Below is a small trained network, with its code and all its weights. Each question gives an input and a class and asks what happens when units are switched off, that is, made to give their printed mean instead of their output.

import numpy as np


def w(rows, s, z=0):
    codes = np.array(rows[::2]) - 128.0
    scale = np.full(codes.shape[1], s)
    scale[-1] = z or s
    return codes * scale


def f(y):
    return y / 2 * (1 + np.tanh(0.7978845608 * (y + 0.044715 * y**3)))


def log_softmax(a):
    a = a - a.max(-1, keepdims=True)
    return a - np.log(np.exp(a).sum(-1, keepdims=True))


def net(x, mask):
    res = np.array(x, float).reshape(1, 6) / 4 @ E
    y = f(res @ A[0][:, :-1].T + A[0][:, -1])
    res = res + np.where(mask, y, B[0][:, -1]) @ B[0][:, :-1]
    return log_softmax(res[-1] @ U[:, :-1].T + U[:, -1])


A, B = {}, {}
E = w([
[126,137,178,142,153],'x0',
[211,166,102,128,185],'x1',
[229,220,82,124,206],'x2',
[122,24,25,133,145],'x3',
[147,219,1,162,18],'x4',
[164,71,90,119,220],'x5',
],0.0098)
A[0] = w([
[87,118,90,211,78,198],'N1',
[78,76,57,184,109,154],'N2',
[199,160,123,106,173,180],'N3',
[123,52,148,63,186,160],'N4',
[128,98,114,144,113,127],'N5',
[72,105,186,71,187,172],'N6',
[173,157,67,190,161,184],'N7',
[92,145,14,174,94,243],'N8',
[77,122,61,166,9,189],'N9',
[125,117,159,49,139,118],'N10',
[68,41,122,98,198,216],'N11',
[81,124,73,83,99,142],'N12',
[187,171,88,139,168,123],'N13',
[177,176,165,63,141,156],'N14',
[139,142,117,175,146,2],'N15',
[108,124,158,30,127,197],'N16',
[151,191,89,151,221,186],'N17',
[172,126,93,200,171,126],'N18',
[65,58,194,74,172,172],'N19',
[123,115,94,159,84,165],'N20',
[80,159,171,68,97,115],'N21',
[83,133,215,94,120,213],'N22',
[133,152,125,68,121,1],'N23',
],0.014,0.008)
B[0] = w([
[37,175,49,26,37,206],'N1',
[202,69,39,71,100,197],'N2',
[176,205,130,188,225,199],'N3',
[190,22,167,198,202,203],'N4',
[96,226,23,29,93,143],'N5',
[202,66,199,178,168,199],'N6',
[187,235,26,69,158,200],'N7',
[104,195,2,20,62,235],'N8',
[56,103,96,12,12,253],'N9',
[104,48,162,193,121,149],'N10',
[192,21,112,2,137,227],'N11',
[79,43,68,43,65,169],'N12',
[121,184,99,226,206,191],'N13',
[141,217,141,208,213,182],'N14',
[86,83,183,241,190,125],'N15',
[158,59,200,235,94,166],'N16',
[207,179,108,135,205,214],'N17',
[182,146,29,75,154,170],'N18',
[187,38,174,105,105,220],'N19',
[34,209,86,40,40,175],'N20',
[109,143,179,185,59,169],'N21',
[139,99,229,213,46,205],'N22',
[81,216,151,93,169,124],'N23',
],0.0091,0.019)
U = w([
[170,41,174,99,174,1],'0',
[209,217,54,170,195,161],'1',
[114,186,236,192,50,185],'2',
[70,145,42,122,11,180],'3',
],0.012,0.0059)

Each question gives the input, the list of numbers given to net, and the class t.
The units are the neurons (one row each of A and B). Each row of codes is followed by its name. A weight is (code - 128) times the scale printed after its matrix; where a second scale follows, it is the last column's (A, B and U).
mask holds one flag per neuron, in row order. A switched-off neuron (its flag False) gives its mean, the last column of its row in B, instead of its output. The means were averaged over made-up inputs and are rounded, as every weight is.
A unit's drop is (log p(t) with every unit on - log p(t) with that unit switched off) / (log p(t) with every unit on - log p(t) with every unit switched off).
The circuit of an input: a set's keep is (log p(t) with only the set's units on - log p(t) with every unit switched off) / (log p(t) with every unit on - log p(t) with every unit switched off). Starting from the 12 units with the biggest drops (on a tie, the unit counted first), units are removed one at a time, each time the one whose removal leaves the highest keep (on an exact tie, the one counted first), for as long as the keep stays at least 0.8.
units of the circuit, in order: the units of the circuit, biggest drop first
k most important neurons: the k neurons with the biggest drops, biggest first
drop of u: that unit's drop, to one decimal
input [-3,0,-4,-6,-6,-3], class 2: units of the circuit, in order => N22
input [5,-6,3,-7,3,5], class 1: 2 most important neurons => N9, N19
input [-5,-5,-5,8,-3,1], class 0: 2 most important neurons => N11, N4
input [6,1,1,0,-1,1], class 1: 2 most important neurons => N9, N11
input [6,-3,7,-7,0,-5], class 2: 2 most important neurons => N22, N21
input [-1,-8,2,5,-1,4], class 0: 2 most important neurons => N11, N4
input [-8,-1,-3,-2,-4,-4], class 2: 3 most important neurons => N22, N21, N2
input [0,0,-8,0,-3,-7], class 2: 2 most important neurons => N22, N8
input [-1,-8,4,0,-2,-8], class 2: 2 most important neurons => N8, N22
input [-6,-2,8,-6,-7,-5], class 2: drop of N22 => 0.1
